What each symbol does to the objects:
at | ro du na fi ra lu
ht | dn - nq dh nb qs
bd | sr ff ns tp nf rp
lg | pr fp cl tj - dp
bp | jb lh lz fh hs lf
jl | nz lz gs gt dg qc
qs | fj - zq qb tn ht
dz | - - fj zf qb rz
bn | - mc hd cj fg br
fj | - - dd dz qs dn
mj | dt - rj fp - fc
cd | bg gl dp zn - tj
jq | nb - dt mr fp rl
fp | jq - mj lp - sq
dm | bf gq bh jb lz sg
jt | - dz hq dl zh lj
rz | - - dn zt dh dz
hz | - mh mc zz rn hc
jm | nj fh gt gs gm pj
bl | zt - dh nq ch gn
tz | gt hs dg gm - gj
rf | - jt cr br sl hd
sl | rf zh sr cp tp hm
fc | mg - nr sq - mj
zh | jt qb lm jp sg bf
ml | cj rn fg qp nj tl
fr | cc fc zn dp - cl
nb | ht - tg gq jq tn
tg | nq - ch nb dt bm
dh | rz - ht bl gq qb
bh | hl nb ct dm pr ff
zl | - zz cj hd qp cr
nz | hm dm rp bs jl tp
tn | qs - bm tb rl nb
dt | tg - lh jq mj mg
cm | - hc br cr tl cj
rj | lh - lp mj - nr
qr | jp pb sg cq lf jb
nf | bd rd pj qc td gs
cl | fh mj hs lg - fr
gn | zf - qb zq pb bl
mr | gq - jq lh lp jf
mg | bm - gf rl fc dt
jb | tm ch dm ct bp qr
cj | - hz bn zl ml cm
qp | zl hl ml hm rp sr
gs | rp pr jm jl qg nf
gl | jf - sq nr - lp
rp | qp bh nj nz gs bd
ct | rn tg jb bh fh cq
sg | zh tb ff qr bg dm
mp | qc cd td gj - dg
nj | ml ct bs rp jm ns
pf | pj fr gj td - gm
zs | dj lf qc pj gj gt
tj | lz lp lg hs - cd
jf | tb - rl gf gl mr
tm | mc bl bf rn jb jp
fh | ct dt bp pr cl cc
dn | - - mh rz ht fj
bf | lj dh hl tm dm zh
jp | dl gn zh hg qr tm
ff | lm tn cq sg rd bh
zn | lf nr cd fr - hs
nq | mh - bl ht tg zq
gt | bs bp jl jm tz zs
zt | - - rz mh bl zf
dp | rd sq fr cd - lg
td | nf dp pf mp - qg
fg | bn tm hm ml bs cp
zf | - - dz dd gn zt
cq | hg bm qr ff cc ct
ch | bl - gq tg lh pb
mh | - - zt dn nq dd
nr | gf - gl fc - rj
tl | cm hg cp sr ns ml
ns | tl cq dj bd pj nj
bs | fg jb nz nj gt dj
dj | cp qr tp ns zs bs
qg | gs lg gm dg - td
qc | tp bg nf zs mp jl
dd | - - zf fj zq mh
hc | - dd dl hq hg hz
rd | ff rl cc bg dp pr
tb | qb - tn pb jf gq
lf | qr gf bg cc zn bp
bm | zq - pb tn mg tg
rn | hz nq tm hl ct hg
br | - dl rf cm cp bn
lh | ch - mr dt rj gf
lz | dm mr pr bp tj bg
hq | - fj hc jt lm zz
hd | - lj zl bn hm rf
cr | - hq cm rf sr zl
lj | - rz zz mc bf jt
gf | pb - jf mg nr lh
pr | bh jq fh lz lg rd
qb | dz - qs gn tb dh
dl | - zf jt hc jp mc
gq | dh - nb ch mr tb
pb | gn - tb bm gf ch
hl | zz ht rn bf bh lm
lp | mr - fp rj - gl
zq | dd - gn qs bm nq
bg | sg jf rd lf cd lz
zz | - dn hz lj hl hq
sq | rl - fc gl - fp
mc | - zt lj hz tm dl
cc | cq mg lf rd fr fh
sr | cr lm tl sl bd qp
pj | ns cc zs nf pf jm
dg | jl tj qg tz - mp
hm | hd bf qp fg nz sl
cp | br jp sl tl dj fg
hg | hc zq jp lm cq rn
rl | tn - mg jf sq jq
hs | bp rj tj cl - zn
tp | sl sg bd dj qc nz
gj | zs zn mp pf - tz
lm | hq qs hg zh ff hl
gm | jm cl tz qg - pf

In the rows, 143 stands for zero.

The rows follow the links: the fewer symbols apart two objects are, the more alike their rows tend to be.

Each row is also shifted at random along 7 hidden directions that mean nothing.

Rows with their objects:
150 160 127 172 177 134 130 151 142 149 187 172 185 150 156 154 182 93 165 144 110 117 110 76 146 165 128 114 146 137 134 142 135 171 159 128 175 120 170 112 158 156 149 147 130 112 159 168 143 164 170 122 180 155 139 138 108 182 154 148 152 98 162 170 182 | lf
184 137 149 156 144 128 138 140 156 140 153 161 145 143 146 164 148 110 165 139 123 141 127 138 140 136 151 168 130 123 113 134 152 138 160 140 117 160 140 127 141 144 149 144 143 106 145 177 132 158 141 150 147 147 130 141 151 150 154 141 142 176 144 158 138 | bm
171 153 137 132 145 137 140 147 144 135 155 157 145 141 135 134 146 132 135 159 138 145 139 132 137 132 151 124 155 140 155 143 138 167 136 135 146 132 151 126 160 129 150 144 126 131 145 154 135 140 136 140 153 166 157 161 142 147 150 151 149 137 152 153 154 | qg
199 151 134 118 132 154 146 158 159 141 176 141 146 119 102 189 163 177 116 146 159 127 126 103 144 119 160 132 150 157 117 172 143 181 135 114 190 92 133 92 175 153 137 152 136 104 128 139 161 137 152 124 154 149 157 149 139 161 121 141 184 153 156 140 148 | tj
156 134 165 130 153 141 161 129 154 203 122 94 159 130 142 161 177 236 173 148 139 137 143 144 157 145 135 165 130 187 115 166 139 122 152 132 161 92 108 162 125 158 137 164 135 127 147 157 158 135 137 138 106 84 152 142 141 125 127 141 146 133 131 106 117 | dn
70 127 124 141 142 136 146 135 143 165 124 131 153 134 152 124 131 161 121 156 135 165 128 153 146 137 149 147 139 159 140 157 138 164 129 158 125 138 124 149 153 125 130 141 136 139 142 167 145 125 151 136 149 137 140 130 149 156 141 152 147 124 148 134 161 | mr
104 144 135 164 159 119 141 138 132 144 125 141 157 148 156 128 144 136 147 158 128 141 128 140 147 163 133 135 132 140 171 145 145 148 152 161 127 153 154 165 142 122 133 148 143 156 156 158 136 131 150 138 147 139 138 134 146 142 152 160 133 107 145 143 154 | rj
69 141 139 131 111 127 150 162 174 101 118 129 109 142 113 164 149 158 97 164 136 140 146 139 153 103 141 147 138 122 176 143 164 166 134 140 131 134 141 130 156 127 157 149 144 136 129 145 145 115 131 132 130 153 175 135 179 102 143 154 144 172 138 155 134 | gt
154 155 124 147 154 145 134 146 157 157 177 173 165 142 165 145 176 104 159 151 100 141 132 104 150 132 137 132 148 134 128 137 138 167 144 128 156 127 148 110 146 147 150 142 127 102 151 175 145 159 157 139 155 169 157 154 120 167 159 133 150 144 157 173 152 | rf
106 156 154 123 147 184 146 142 124 145 163 150 142 129 122 163 133 183 143 115 211 146 158 168 140 160 168 140 162 167 106 160 133 114 128 132 186 132 140 133 143 169 141 135 153 167 127 82 155 140 149 144 158 133 129 142 119 167 117 125 170 148 152 110 141 | qp
234 143 149 154 128 125 144 150 156 125 131 132 130 160 155 139 149 116 152 151 114 127 155 135 145 139 116 150 128 116 179 120 162 142 158 151 119 160 155 159 129 139 148 147 154 145 152 160 147 149 140 149 116 146 157 150 167 105 165 149 116 158 132 170 122 | qr
131 157 133 132 150 144 144 160 160 133 157 144 150 135 123 153 166 153 109 154 140 135 135 106 147 126 142 120 146 147 146 151 138 171 134 128 180 105 142 101 158 142 156 144 137 125 131 138 160 136 151 127 154 163 168 146 126 163 138 144 164 135 150 152 158 | bs
105 129 144 144 108 147 144 157 151 117 148 142 114 143 122 172 132 140 124 140 144 133 123 131 145 128 148 141 146 138 157 155 158 161 147 146 152 148 150 138 157 153 132 153 158 141 147 127 143 141 151 136 145 146 132 127 163 124 133 141 148 157 142 146 144 | jf
178 154 132 138 143 141 138 161 136 122 165 153 138 138 130 142 145 131 121 159 141 133 133 119 139 139 146 107 151 137 178 155 142 182 138 150 170 133 160 130 163 134 133 152 144 143 154 128 146 140 155 137 152 171 154 158 133 148 138 148 159 126 153 155 152 | lz
230 122 161 128 114 150 157 150 152 115 113 113 106 148 114 117 82 150 93 140 166 152 162 177 130 121 147 151 139 144 159 136 147 144 134 156 132 173 127 146 147 135 136 131 161 179 131 123 140 147 128 161 127 150 137 142 164 126 129 142 133 162 128 134 135 | mg
143 137 157 136 126 155 140 136 121 126 136 153 121 131 126 167 110 156 151 121 198 148 150 189 140 156 168 169 145 140 125 151 153 115 143 152 124 172 144 159 148 144 129 143 160 162 139 115 136 136 139 154 147 131 114 141 167 134 130 142 151 167 145 119 125 | fp
93 139 134 149 132 149 132 147 127 123 154 166 130 133 141 168 131 122 140 138 157 142 128 148 146 150 160 139 138 131 144 157 152 154 146 159 143 158 153 141 149 140 127 153 159 143 151 124 142 140 160 143 155 155 124 137 145 155 136 140 159 154 151 141 143 | gq
140 164 170 151 148 152 139 158 135 112 167 151 135 158 124 172 158 138 166 126 169 107 145 123 142 171 135 114 156 134 163 143 148 125 161 131 186 146 184 153 144 175 156 153 149 173 151 93 142 150 146 128 154 136 137 141 133 121 142 143 136 123 142 144 148 | pj
164 150 141 149 152 166 139 154 139 129 177 158 153 141 133 163 147 122 136 122 160 132 138 118 142 155 147 133 147 146 119 151 141 146 143 132 191 136 149 109 145 170 147 138 156 144 133 115 157 163 167 138 165 151 130 135 111 182 132 125 164 142 151 151 158 | jp
134 143 124 137 165 131 141 150 158 148 150 156 157 129 131 125 153 126 111 168 117 161 121 119 131 115 158 127 133 144 126 143 123 178 131 139 150 123 124 84 160 117 160 142 120 104 135 178 139 142 140 142 161 183 154 146 118 190 145 155 168 138 154 153 171 | ct
161 161 141 136 158 144 137 148 138 134 157 162 152 138 130 141 146 134 142 145 160 144 145 134 134 147 152 129 149 135 138 138 131 146 141 136 155 139 150 120 151 138 157 137 133 144 136 133 139 142 140 141 161 162 146 150 129 165 145 148 154 140 154 149 157 | jm
213 146 140 118 149 149 151 146 150 141 134 132 144 135 130 105 125 155 99 155 153 158 164 153 128 120 150 132 149 154 148 137 124 152 121 138 151 135 122 117 151 123 154 130 133 152 122 142 150 138 129 154 141 167 163 159 132 162 136 145 151 147 144 142 151 | nj
93 141 161 131 125 139 149 135 137 144 116 127 125 143 128 174 142 197 167 132 180 135 151 181 152 152 149 171 143 148 143 152 159 112 152 139 117 145 143 186 140 147 137 155 149 160 141 130 134 120 126 137 125 103 138 138 183 93 139 154 133 161 133 117 116 | lg
129 159 168 150 120 121 139 160 165 92 166 176 115 156 115 230 193 122 187 141 135 104 129 110 158 137 138 158 138 96 151 132 181 134 181 118 134 145 177 135 146 169 166 160 146 101 150 153 131 146 132 127 138 140 150 143 184 86 164 146 133 196 137 172 114 | pf
210 134 154 147 142 135 147 140 148 157 141 130 140 156 159 117 139 136 152 156 110 141 143 136 133 144 131 135 138 144 160 138 142 148 155 152 145 145 140 160 138 141 135 154 139 147 164 154 136 159 138 152 124 146 144 152 137 127 146 145 125 128 134 145 135 | qs
138 145 153 138 137 155 147 134 146 160 132 130 139 152 152 136 144 164 158 135 152 148 166 167 145 146 140 161 151 154 138 135 144 115 140 140 137 148 138 166 127 153 147 135 145 159 140 133 144 145 134 152 129 124 148 149 148 123 146 134 129 155 137 135 126 | cr
173 157 159 149 147 163 142 137 118 143 143 133 140 156 159 133 135 156 172 121 174 124 175 157 151 177 127 138 163 153 168 138 147 111 147 147 158 157 172 197 124 166 131 138 160 200 152 95 152 143 145 141 132 113 140 153 145 113 146 136 124 119 137 136 129 | tp
170 145 106 143 151 140 131 135 154 158 162 169 171 145 173 106 137 91 137 150 109 171 142 135 142 123 147 149 160 135 122 126 130 173 123 136 114 150 139 113 156 123 150 115 120 105 136 201 135 150 153 148 171 180 154 154 138 186 170 143 145 149 160 174 167 | qc
156 154 134 152 155 119 138 155 151 130 151 153 149 136 141 157 179 129 138 165 112 126 127 105 150 143 131 127 124 126 169 140 146 168 153 147 149 122 154 127 147 126 147 161 137 122 152 162 150 136 146 135 140 160 167 149 138 141 153 156 147 135 148 163 147 | jb
204 148 149 131 132 169 141 146 124 126 144 143 119 133 139 144 118 152 130 130 181 148 168 174 136 148 151 142 138 142 149 147 146 127 135 157 152 157 137 156 132 143 128 142 167 172 141 99 153 143 145 165 129 148 139 159 140 143 128 126 156 165 142 132 113 | lj
98 135 155 163 139 120 145 150 160 133 135 144 128 161 155 141 165 113 149 170 87 135 120 113 140 129 124 128 125 122 179 130 149 157 163 159 136 150 152 145 138 141 151 162 143 128 169 162 128 151 143 146 129 157 145 131 144 123 153 152 125 138 129 163 142 | dd
83 153 137 157 164 149 138 145 145 153 161 150 170 149 150 148 164 141 153 132 141 135 135 113 152 158 132 131 156 151 133 143 136 145 140 129 172 127 157 134 144 162 156 137 136 142 139 137 154 145 159 126 167 133 143 130 122 164 149 140 146 114 150 148 165 | dj

Where do the symbols, taken in turn from left to right, take each start?
Answers are names.
150 129 147 131 116 151 152 157 177 130 134 122 120 141 128 161 140 156 108 140 134 146 149 140 147 106 142 161 134 142 133 142 152 152 137 135 151 131 115 113 143 150 153 139 154 125 125 146 156 147 143 147 127 144 157 134 154 134 132 131 153 185 135 149 128
na na du lu ra fi ra fi lu -> pb
186 154 132 143 146 135 133 141 139 147 156 165 141 134 161 167 172 134 172 156 125 140 142 139 149 144 142 153 131 124 143 143 154 142 157 146 126 135 145 146 135 134 134 155 142 114 155 167 144 141 144 150 128 147 157 162 153 134 153 138 144 170 149 157 117
ro lu fi du lu na na na -> mh
199 147 148 141 142 154 135 153 124 117 166 165 126 136 136 139 124 111 132 149 151 144 136 142 123 147 158 113 144 135 159 152 137 155 146 157 165 158 153 132 150 139 131 154 152 154 158 113 134 156 150 157 145 176 130 160 119 164 133 136 160 140 150 143 142
lu na ro na ra ra lu lu ra lu -> lh
133 137 138 147 138 148 144 139 144 157 145 136 151 150 150 137 140 145 146 137 138 140 141 133 149 148 132 140 159 155 145 148 142 156 138 141 146 139 149 158 148 151 135 139 139 148 148 152 146 143 155 129 150 133 142 138 150 139 148 146 138 124 145 145 155
na du fi ro ra lu fi -> lh
176 144 150 153 159 134 143 136 147 155 148 149 164 149 148 141 152 127 172 135 135 138 137 136 139 154 142 152 148 141 124 134 140 135 152 133 138 150 152 139 140 152 156 136 133 133 144 166 135 157 141 140 160 138 135 142 136 150 151 146 135 136 144 145 156
du fi ra ro ra na fi na -> fc
43 142 146 145 126 137 147 152 149 121 143 148 126 164 131 145 146 135 137 148 138 134 135 129 144 139 137 118 166 138 179 141 149 158 143 140 155 148 165 153 157 149 151 150 138 158 149 132 131 139 139 125 150 149 145 132 154 117 148 153 129 122 140 147 160
du fi lu fi du na lu fi -> nr
188 145 172 136 121 157 149 146 158 145 161 146 122 143 124 211 170 174 187 121 158 120 148 141 148 137 149 173 142 141 107 147 161 114 164 118 153 129 140 144 135 184 148 154 152 118 141 134 145 156 134 145 123 112 142 149 163 111 135 129 146 198 131 134 103
du lu lu lu lu ra ra lu ro -> nb
155 135 148 141 130 136 144 134 152 137 127 146 138 144 139 154 126 137 158 130 155 153 152 176 150 137 155 189 141 130 110 130 155 124 148 136 95 170 135 148 142 142 152 128 144 132 125 170 133 139 127 148 146 133 134 134 178 133 158 146 133 182 142 144 132
fi lu fi fi ro na ra lu ro -> bg
109 155 148 148 155 154 140 134 139 169 163 155 162 154 160 152 164 148 182 130 146 141 148 136 148 158 139 147 158 153 120 140 137 122 148 128 155 134 151 147 136 167 152 139 134 137 150 143 141 152 143 139 149 125 140 144 128 145 149 135 138 135 146 140 148
na na fi ro na du na lu -> lj
222 158 131 134 162 153 134 139 130 154 170 168 152 137 152 123 138 121 143 151 139 160 145 146 128 142 159 125 148 144 127 142 126 151 136 148 151 142 134 118 147 133 138 142 130 128 149 151 138 156 142 159 150 175 143 171 113 180 141 138 160 145 152 144 145
fi ro ra lu fi ra na -> sg
157 124 149 147 128 106 154 135 182 148 102 124 130 161 166 123 156 126 151 174 70 154 148 145 146 106 123 175 119 119 163 109 158 144 154 148 81 158 123 149 129 119 164 145 131 113 149 215 128 143 116 155 104 143 172 143 180 97 174 154 106 178 122 172 121
na ro na du ra fi -> gn
169 145 138 149 156 138 137 130 131 177 146 145 161 130 165 161 162 159 182 138 140 145 137 151 149 157 145 167 131 153 116 153 147 127 150 146 128 131 133 160 130 145 128 151 143 123 153 161 150 140 148 146 133 117 137 145 145 151 146 139 150 149 145 133 125
na fi fi fi na ro -> zt
175 122 132 144 134 130 150 133 161 165 117 121 157 137 154 136 135 151 134 144 125 157 142 154 147 127 142 184 129 151 114 137 151 143 140 142 104 149 115 138 140 131 140 131 140 121 132 191 148 141 141 147 139 126 145 131 166 150 153 146 135 161 140 145 140
ro fi ro fi ra ro na ra -> bm
80 141 121 151 152 125 144 133 161 170 132 136 172 153 166 129 166 142 150 151 107 148 141 123 159 139 125 158 145 147 132 133 141 150 138 130 124 131 139 141 142 136 158 132 121 122 138 194 146 134 143 127 152 134 161 130 147 147 165 153 126 126 147 155 164
du na fi du ra fi lu ro ro ro -> nq
116 168 138 158 174 134 133 148 124 137 156 162 158 152 159 131 172 122 159 147 132 130 142 117 149 173 124 110 141 137 174 137 138 142 150 149 165 136 174 154 134 143 151 154 142 159 159 124 147 142 151 138 149 155 152 152 117 148 154 146 138 107 149 156 153
lu ra du ra ra ro ra du ro -> gf
